Here is a tiny trained network, its code and every weight. The questions are about switching its units off for an input and a class, where a switched-off unit gives its printed mean instead of its output.

import numpy as np


def w(rows, s, z=0):
    codes = np.array(rows[::2]) - 128.0
    scale = np.full(codes.shape[1], s)
    scale[-1] = z or s
    return codes * scale


def f(y):
    return y / 2 * (1 + np.tanh(0.7978845608 * (y + 0.044715 * y**3)))


def log_softmax(a):
    a = a - a.max(-1, keepdims=True)
    return a - np.log(np.exp(a).sum(-1, keepdims=True))


def net(x, mask):
    res = np.array(x, float).reshape(1, 5) / 4 @ E
    y = f(res @ A[0][:, :-1].T + A[0][:, -1])
    res = res + np.where(mask, y, B[0][:, -1]) @ B[0][:, :-1]
    return log_softmax(res[-1] @ U[:, :-1].T + U[:, -1])


A, B = {}, {}
E = w([
[81,196,38,161],'x0',
[126,127,127,129],'x1',
[4,113,180,161],'x2',
[129,2,69,150],'x3',
[91,114,117,32],'x4',
],0.0081)
A[0] = w([
[159,71,197,129,73],'N0',
[139,183,182,139,126],'N1',
[164,223,146,97,49],'N2',
[63,108,181,136,93],'N3',
[100,163,70,137,48],'N4',
[73,116,90,15,163],'N5',
[132,70,77,139,116],'N6',
[100,158,40,160,83],'N7',
[70,141,162,130,96],'N8',
[127,216,161,46,114],'N9',
[147,186,176,152,152],'N10',
[30,87,128,135,65],'N11',
[158,85,112,144,156],'N12',
[88,183,46,162,109],'N13',
[122,121,129,67,132],'N14',
[162,117,121,248,187],'N15',
[143,238,175,111,7],'N16',
[186,171,101,78,133],'N17',
[157,82,150,184,197],'N18',
[118,82,133,123,203],'N19',
[146,55,69,141,90],'N20',
[164,139,171,234,200],'N21',
[87,169,36,126,82],'N22',
[96,153,18,142,59],'N23',
[181,138,69,72,79],'N24',
[54,101,116,98,162],'N25',
[170,92,192,87,80],'N26',
[86,100,93,17,197],'N27',
[143,144,138,152,185],'N28',
[141,160,145,108,187],'N29',
[34,128,148,153,134],'N30',
[121,74,85,116,162],'N31',
[211,139,127,130,75],'N32',
[159,93,205,98,50],'N33',
[185,114,89,105,106],'N34',
[59,134,190,152,120],'N35',
[186,145,88,105,77],'N36',
],0.011,0.0019)
B[0] = w([
[155,132,176,131,195],'N0',
[82,93,117,100,184],'N1',
[102,80,124,136,204],'N2',
[176,125,100,169,207],'N3',
[161,94,214,145,183],'N4',
[153,229,111,111,251],'N5',
[70,58,131,88,200],'N6',
[126,112,204,121,227],'N7',
[145,78,83,174,188],'N8',
[85,96,99,120,233],'N9',
[69,101,99,78,188],'N10',
[145,101,95,148,239],'N11',
[89,109,132,126,173],'N12',
[175,115,190,100,252],'N13',
[165,163,114,131,168],'N14',
[93,254,88,69,230],'N15',
[69,74,143,114,224],'N16',
[133,92,82,173,202],'N17',
[124,154,139,80,184],'N18',
[122,130,118,126,177],'N19',
[63,68,107,110,219],'N20',
[145,229,95,105,216],'N21',
[169,124,207,131,232],'N22',
[147,115,186,122,238],'N23',
[157,109,101,171,203],'N24',
[146,140,112,123,217],'N25',
[146,148,181,143,203],'N26',
[171,211,96,86,254],'N27',
[113,141,109,115,146],'N28',
[96,94,96,122,158],'N29',
[167,119,103,171,249],'N30',
[66,104,128,72,199],'N31',
[153,95,103,165,183],'N32',
[145,141,195,129,196],'N33',
[133,93,94,156,187],'N34',
[160,81,71,187,225],'N35',
[166,85,103,190,180],'N36',
],0.0076,0.0055)
U = w([
[180,84,73,230,83],'0',
[45,84,118,88,101],'1',
[178,119,244,129,95],'2',
[136,133,114,130,254],'3',
[141,206,85,88,107],'4',
],0.011,0.0051)

Each question gives the input, the list of numbers given to net, and the class t.
The units are the neurons (one row each of A and B). Each row of codes is followed by its name. A weight is (code - 128) times the scale printed after its matrix; where a second scale follows, it is the last column's (A, B and U).
mask holds one flag per neuron, in row order. A switched-off neuron (its flag False) gives its mean, the last column of its row in B, instead of its output. The means were averaged over made-up inputs and are rounded, as every weight is.
A unit's drop is (log p(t) with every unit on - log p(t) with that unit switched off) / (log p(t) with every unit on - log p(t) with every unit switched off).
The circuit of an input: a set's keep is (log p(t) with only the set's units on - log p(t) with every unit switched off) / (log p(t) with every unit on - log p(t) with every unit switched off). Starting from the 12 units with the biggest drops (on a tie, the unit counted first), units are removed one at a time, each time the one whose removal leaves the highest keep (on an exact tie, the one counted first), for as long as the keep stays at least 0.8.
circuit, biggest first: the units of the circuit, biggest drop first
most important unit: the unit with the biggest drop
top k neurons: the k neurons with the biggest drops, biggest first
drop of u: that unit's drop, to one decimal
input [7,1,-4,-8,-6], class 1: circuit, biggest first : (N16, N10, N2)
input [5,-1,6,1,8], class 4: circuit, biggest first : (N5)
input [-1,2,4,0,-7], class 4: circuit, biggest first : (N15, N21)
input [6,-2,-4,8,4], class 1: circuit, biggest first : (N20, N6)
input [4,0,2,0,-4], class 2: circuit, biggest first : (N13, N7, N9, N17)
input [-1,2,-4,1,-5], class 4: top 2 neurons : (N15, N21)
input [0,1,-4,0,-5], class 4: top 3 neurons : (N15, N21, N35)
input [8,-2,-7,-7,-1], class 2: circuit, biggest first : (N13, N22)
input [-7,2,4,-4,-8], class 4: circuit, biggest first : (N21, N15)
input [8,-1,1,-7,3], class 2: circuit, biggest first : (N22, N13)
input [0,1,8,-7,1], class 0: circuit, biggest first : (N35, N8)
input [-5,4,4,4,-8], class 4: circuit, biggest first : (N15, N21)
input [-8,-8,-3,8,-8], class 1: circuit, biggest first : (N20, N6, N15)
input [7,-5,-4,3,7], class 2: circuit, biggest first : (N22, N23, N7)
input [-7,6,0,7,-1], class 1: most important unit : N20
input [7,7,8,-1,-2], class 0: top 4 neurons : (N35, N30, N8, N11)
input [2,3,-5,6,5], class 1: top 3 neurons : (N20, N31, N6)
input [-4,-5,3,4,6], class 4: top 2 neurons : (N27, N5)
input [0,5,4,-5,7], class 4: top 2 neurons : (N5, N27)
input [-7,-1,-6,-7,-8], class 4: circuit, biggest first : (N21)
input [4,-5,6,-5,6], class 0: drop of N12 : 0.0
input [8,-8,5,0,-5], class 2: drop of N7 : 0.1
input [7,4,-3,-8,-4], class 1: drop of N16 : 0.2
